Below is a small trained network, with its code and all its weights. Each question gives an input and a class and asks what happens when units are switched off, that is, made to give their printed mean instead of their output.

import numpy as np


def w(rows, s, z=0):
    codes = np.array(rows[::2]) - 128.0
    scale = np.full(codes.shape[1], s)
    scale[-1] = z or s
    return codes * scale


def f(y):
    return y / 2 * (1 + np.tanh(0.7978845608 * (y + 0.044715 * y**3)))


def log_softmax(a):
    a = a - a.max(-1, keepdims=True)
    return a - np.log(np.exp(a).sum(-1, keepdims=True))


def net(x, mask):
    res = np.array(x, float).reshape(1, 8) / 4 @ E
    y = f(res @ A[0][:, :-1].T + A[0][:, -1])
    res = res + np.where(mask, y, B[0][:, -1]) @ B[0][:, :-1]
    return log_softmax(res[-1] @ U[:, :-1].T + U[:, -1])


A, B = {}, {}
E = w([
[191,253,99,148,215],'x0',
[131,126,128,129,128],'x1',
[130,124,132,130,132],'x2',
[123,129,130,125,132],'x3',
[215,172,214,27,99],'x4',
[125,134,125,125,124],'x5',
[113,138,126,117,127],'x6',
[85,207,230,213,86],'x7',
],0.014)
A[0] = w([
[176,119,200,32,121,191],'neuron 0',
[84,193,245,224,87,204],'neuron 1',
[156,224,174,168,158,87],'neuron 2',
[80,103,172,220,153,90],'neuron 3',
[209,250,190,87,124,94],'neuron 4',
[45,17,53,134,115,255],'neuron 5',
[183,227,59,154,228,214],'neuron 6',
[85,143,106,194,250,142],'neuron 7',
[60,135,179,159,119,152],'neuron 8',
[63,54,231,105,14,204],'neuron 9',
],0.011,0.0084)
B[0] = w([
[216,87,124,38,67,218],'neuron 0',
[42,172,184,137,74,245],'neuron 1',
[113,148,162,146,202,193],'neuron 2',
[70,183,128,136,87,175],'neuron 3',
[160,125,238,107,204,226],'neuron 4',
[69,11,204,143,199,254],'neuron 5',
[115,146,63,146,243,234],'neuron 6',
[102,176,86,157,153,193],'neuron 7',
[104,127,140,138,85,175],'neuron 8',
[135,132,146,118,40,251],'neuron 9',
],0.013,0.023)
U = w([
[101,105,219,139,201,254],'0',
[50,128,116,211,79,74],'1',
[175,69,94,39,99,97],'2',
[137,177,167,91,54,54],'3',
[111,122,10,170,205,159],'4',
[68,235,83,215,150,111],'5',
[218,156,65,55,207,62],'6',
],0.013,0.0055)

Each question gives the input, the list of numbers given to net, and the class t.
The units are the neurons (one row each of A and B). Each row of codes is followed by its name. A weight is (code - 128) times the scale printed after its matrix; where a second scale follows, it is the last column's (A, B and U).
mask holds one flag per neuron, in row order. A switched-off neuron (its flag False) gives its mean, the last column of its row in B, instead of its output. The means were averaged over made-up inputs and are rounded, as every weight is.
A unit's drop is (log p(t) with every unit on - log p(t) with that unit switched off) / (log p(t) with every unit on - log p(t) with every unit switched off).
The circuit of an input: a set's keep is (log p(t) with only the set's units on - log p(t) with every unit switched off) / (log p(t) with every unit on - log p(t) with every unit switched off). Starting from all 10 units, units are removed one at a time, each time the one whose removal leaves the highest keep (on an exact tie, the one counted first), for as long as the keep stays at least 0.8.
units of the circuit, in order: the units of the circuit, biggest drop first
k most important neurons: the k neurons with the biggest drops, biggest first
drop when u is switched off: that unit's drop, to one decimal
input [-7,2,6,-8,-3,6,0,1], class 1: units of the circuit, in order => [neuron 4]
input [0,-1,-3,5,7,5,3,2], class 3: 2 most important neurons => [neuron 5; neuron 0]
input [-7,8,-6,-4,2,-4,2,1], class 3: 2 most important neurons => [neuron 9; neuron 6]
input [2,1,1,6,3,4,-5,-1], class 6: 2 most important neurons => [neuron 5; neuron 1]
input [1,4,-3,-8,-4,-1,-8,-4], class 4: 2 most important neurons => [neuron 4; neuron 1]
input [-6,3,7,-8,-3,5,-5,1], class 1: 2 most important neurons => [neuron 4; neuron 9]
input [1,8,-8,-1,-7,4,-6,3], class 5: 3 most important neurons => [neuron 7; neuron 9; neuron 0]
input [7,0,-3,-5,0,-1,3,6], class 5: drop when neuron 7 is switched off => 0.3
input [6,-5,2,-4,5,-2,-6,-4], class 6: drop when neuron 5 is switched off => 0.0
input [7,-5,8,6,-2,-6,0,-1], class 4: drop when neuron 1 is switched off => 0.1
input [-2,-4,-1,2,-1,-3,7,8], class 1: drop when neuron 0 is switched off => 0.2
